Q904: [173  86  98 105 101  89 106  98 100 147 178 175  84 172 176 177 110  94
 101 102  93 108 125 158 105 176  97]
Q447: [164  81 100  91 102  91 108  84  88 144 166 169  77 166 160 164  97 100
 101  89  80  92 131 150 103 170  83]
Q682: [128 115 105 106 103 126 103 139 147  91 131 115 122 116 137 122 149 127
  99 147 146 146 160 126 173 115 139]
Q861: [117 176 173 168 173 169 171 141 137 146 107  94 172  95 102 109 125 166
 175 134 140 129 131  97 126  94 142]
Q241: [124 151 169 157 170 151 169 106  98 170 113 119 142 120 104 123  90 150
 170  97 104  95 102 114  86 116 106]
which: [128 115 105 106 103 126 103 139 147  91 131 115 122 116 137 122 149 127
  99 147 146 146 160 126 173 115 139] -> Q682
has: [117 176 173] -> yes
len: [117 176 173 168] -> 4

Q600: [172 178 172 101 177 163 176 118  97 107  99 177 135 175 179 139 171 102
 176 113 150 175 174 175 153 134 175 144 172 150 172]
Q105: [165 165 145 164 134 162 166 119  96 144 164 132 165 167 162 164 165  95
 112 165  97 168 122  95 164 116 166 162 165 100 104]
Q169: [164 163 165  97 166 168 164 112  96 100  95 165 116 165 165 122 165  95
 167 104 144 165 166 164 145 119 162 132 162 134 162]
Q521: [124 140 124 140 128 149 125 138 137 138 135 124 153 138 130 153 123 136
 124 144 149 128 124 125 156 151 127 157 123 166 126]
Q627: [127 146 127 137 129 150 129 136 136 137 134 126 152 141 131 156 125 134
 125 138 150 132 125 127 157 149 127 158 126 163 130]
Q462: [146 143 148 106 148 157 148 118 104 107 101 148 106 143 147 107 148 103
 151 114 137 145 150 147 131 107 146 118 149 115 146]
Q282: [121 101 122 118 122 104 121 120 121 119 124 124 102 104 119  97 122 121
 123 123 119 117 125 122 107 102 119 103 123  94 118]
Q680: [103 151 115 114 148 148 104 107 157 107 148 148 131 146 146 147 146 147
 101 106 145 106 143 107 150 148 136 118 143 118 149]
len: [124 140 124 140 128 149 125 138 137 138 135 124 153 138 130 153 123 136
 124 144] -> 20
order: [101 103 104 106 106 107 107 107 114 115 118 118 131 137 143 143 145 146
 146 146 147 147 148 148 148 148 148 149 150 151 157] -> Q462
which: [127 146 127 137 129 150 129 136 136 137 134 126 152 141 131 156 125 134
 125 138 150 132 125 127 157 149 127 158 126 163 130] -> Q627
order: [162 134 162 132 162 119 145 164 166 165 144 104 167  95 165 122 165 165
 116 165  95 100  96 112 164 168 166  97 165 163 164] -> Q169

Q492: [118 139 118 133 117 118 118 119 117 132 119 119 118 118 119 116 119 119
 117 139 130 119 131 130 121 131 134 118 129]
Q441: [127 142 127 132 101 129 127 132  94 158 131 132 127  87 129 119 127 132
 124 141 161 130 160 158  94 136 140 127 138]
Q923: [126 143 126 142 101 128 126 127  94 161 129  93 126  87 128 119 126 130
 123 144 162 128 163 158  94 126 143 126 143]
Q345: [128 144 128 141  97 130 128 129  89 166 132  87 128  79 130 119 130 133
 125 145 169 131 168 164  88 141 143 128 144]
Q467: [115 133 115 129 127 114 115 115 129 116 115 136 115 129 115 115 115 115
 114 133 113 115 113 115 136 126 129 115 121]
has: [126  88 128 119 126] -> no
which: [127 142 127 132 101 129 127 132  94 158 131 132 127  87 129 119 127 132
 124 141 161 130 160 158  94 136 140 127 138] -> Q441
which: [128 144 128 141  97 130 128 129  89 166 132  87 128  79 130 119 130 133
 125 145 169 131 168 164  88 141 143 128 144] -> Q345
which: [126 143 126 142 101 128 126 127  94 161 129  93 126  87 128 119 126 130
 123 144 162 128 163 158  94 126 143 126 143] -> Q923
which: [115 133 115 129 127 114 115 115 129 116 115 136 115 129 115 115 115 115
 114 133 113 115 113 115 136 126 129 115 121] -> Q467

Q840: [123 152  98 124 157 122 175 121 128 124 119 122 122  86 122  91  98]
Q83: [122 152  92 122 163 122 164 124 124 122 126 126 103  98 120  89 106]
Q885: [109 161  98 111 165 109 171 104 116 111 100 110 131  86 107 103  89]
Q748: [124 138 162 121 139 124 144 121 132 121 125 128 136 138 123 150 135]
Q199: [141  90 168 141  81 137  76 146 130 138 140 137 138 178 141 176 166]
Q638: [141 102 163 150  99 136  95 136 130 133 143 131 129 166 139 167 161]
which: [141 102 163 150  99 136  95 136 130 133 143 131 129 166 139 167 161] -> Q638
has: [ 81 137] -> yes
again Q638:  -> [136]

Q553: [148 148 125 125 159 153 179 163 131 136 152 125 142 141 146]
Q644: [ 96  98 115 113 120  93 118 121 117 104  97 113 101  99  96]
Q601: [100 101 130 131 111  91  95 106 129 113  98 129 106 107  99]
Q330: [114 114 138 138 109 106  89 101 132 126 111 138 120 120 114]
Q527: [134 129 153 154 139 127 124 132 150 144 133 138 138 141 135]
has: [136 152] -> yes
again Q527:  -> [138]
len: [ 96  98 115 113 120] -> 5
which: [100 101 130 131 111  91  95 106 129 113  98 129 106 107  99] -> Q601

Q937: [127 128 112 106]
Q520: [127 126 106 104]
Q40: [124 122 142 157]
Q455: [155 127 155 155]
Q824: [131 131 145 141]
Q141: [138 136 129  88]
Q841: [127 121 109 117]
len: [131 131 145] -> 3
again Q455:  -> [155]
len: [127 121] -> 2

Q762: [133 117 122 122 124 105 117 114 142 118 128 113 140 125 136 125 124 128
 130 109 129 103 145]
Q949: [130 145 140 132 128 145 138 132 114 149 126 125 124 121 114 131 132 113
 120 148 117 120 136]
Q440: [109 106 114 135 138 107  88 142 137 106 122 109 135 131 135 115 133 128
 135  98 161 145 120]
Q346: [119 124 119 112 131 127 132 138 124 132 124 134 122 137 127 143 153 122
 134 131 135 149 103]
Q104: [124 124 132 137 128 125 122 126 130 122 128 122 130 125 129 117 119 132
 126 123 133 124 134]
Q928: [133 130 138 120 124 132 155 138 124  85 133  95 149 137 160 122 132 180
 101 146 151 114  85]
Q653: [133 124  95  85 130 124 138 146 122 149 120 132 114 151 133 155 180 111
 138 137 131 160 101]
Q628: [126 117 135 143 136 127 124 125 131 121 124 135 127 137 125 122 115 137
 127 123 130 132 125]
Q64: [113 130 143 133 125 144 132 132 116 117 122 145 117 148 121 144 137 127
 133 138 129 169  80]
has: [135 131] -> yes
has: [123 135 127 137 125] -> no
order: [101 160 131 137 138 111 180 155 133 151 114 132 120 149 122 146 138 124
 130  85  95 124 133] -> Q653
which: [113 130 143 133 125 144 132 132 116 117 122 145 117 148 121 144 137 127
 133 138 129 169  80] -> Q64
len: [119 124 119 112 131 127 132 138 124 132 124 134 122 137 127 143 153 122
 134 131 135 149 103] -> 23

Q99: [108 113 145  75 161 161 139 144 110 127 133 159 135 127 111  97 114 161
 147 168 110 124 143 160]
Q292: [141 104 131 112 117 116 163  96 161 106 148 120  95 137 139 145 145  97
  98 104 150 140 145 156]
Q314: [ 96 121 149 144 149 147 128  96 133 135 120 136 112 179 101  94 119 107
  98  96 102 127 102 133]
Q192: [161 110 111  97 110 108 135 127 143 114 147 113 124  75 160 168 139 135
 127 133 159 144 161 145]
Q424: [128 145 134 141 140 137 100 161  98 153 102 141 164 111 113 119 105 163
 151 146 107 139 113  97]
Q944: [158 154 119 112  98 115 127 162 117 140 118 132 158  88 121 158 146 157
 143 141 137 127 134 127]
order: [145 161 144 159 133 127 135 139 168 160  75 124 113 147 114 143 127 135
 108 110  97 111 110 161] -> Q192
order: [ 94  96  96  96  98 101 102 102 107 112 119 120 121 127 128 133 133 135
 136 144 147 149 149 179] -> Q314
len: [108 113 145  75 161 161 139 144 110 127 133 159 135 127 111  97 114 161
 147 168 110 124 143 160] -> 24
which: [108 113 145  75 161 161 139 144 110 127 133 159 135 127 111  97 114 161
 147 168 110 124 143 160] -> Q99
has: [106 161] -> no

Q341: [159 139 157 139 124 130]
Q454: [130 124 140 159 157 139]
Q930: [126 119 120 109 149 117]
Q59: [130 146 125 124 107 154]
Q344: [126 118 109 120 117 149]
Q571: [128 141 127 137 128 121]
len: [130 146 125] -> 3
len: [159 139] -> 2
order: [130 124 139 157 139 159] -> Q341
order: [149 117 126 119 120 109] -> Q930
again Q571:  -> [128]
order: [127 137 128 121 128 141] -> Q571

Q789: [144 149 113 156]
Q758: [143 113 156 149]
Q253: [134 117 142 140]
Q615: [165 168 160 149]
Q15: [154 154 154 154]
Q263: [122 151 112 110]
Q208: [165 168 159 145]
Q494: [131 113 141 144]
Q177: [116 106 112 156]
Q916: [105  81 115 114]
Q275: [105  81 120 120]
again Q275:  -> [120]
order: [156 144 149 113] -> Q789
has: [113 156] -> yes
again Q15:  -> [154]
which: [165 168 159 145] -> Q208

Q989: [132 126 124 150 144]
Q509: [142 125 121 141 143]
Q999: [132 126 124 150 153]
Q876: [126 150 104 150 150]
Q663: [102 120 149 128 113]
Q318: [154 133 123  85  98]
Q194: [128 149 102 114 102]
len: [126 150 104] -> 3
order: [102 113 120 128 149] -> Q663
again Q876:  -> [150]
which: [132 126 124 150 144] -> Q989
again Q194:  -> [102]
which: [154 133 123  85  98] -> Q318

Q112: [116  72 129 100]
Q181: [145  92 145 171]
Q752: [100  72 115 129]
has: [ 71 115] -> no
order: [129 100  72 115] -> Q752
has: [115 129] -> yes
order: [171 145  92 145] -> Q181
order: [100 129  72 116] -> Q112
which: [100  72 115 129] -> Q752

Q77: [114 118 174  78  86 147]
Q412: [123 115 175  85  81 147]
Q214: [120 116 174  82  84 147]
Q378: [121 116 174  83  83 147]
Q773: [117 117 173  80  85 147]
Q978: [112 118 174  76  87 148]
Q744: [126 115 175  86  81 146]
Q387: [127 114 175  87  80 146]
which: [112 118 174  76  87 148] -> Q978
which: [114 118 174  78  86 147] -> Q77
has: [86 81] -> yes

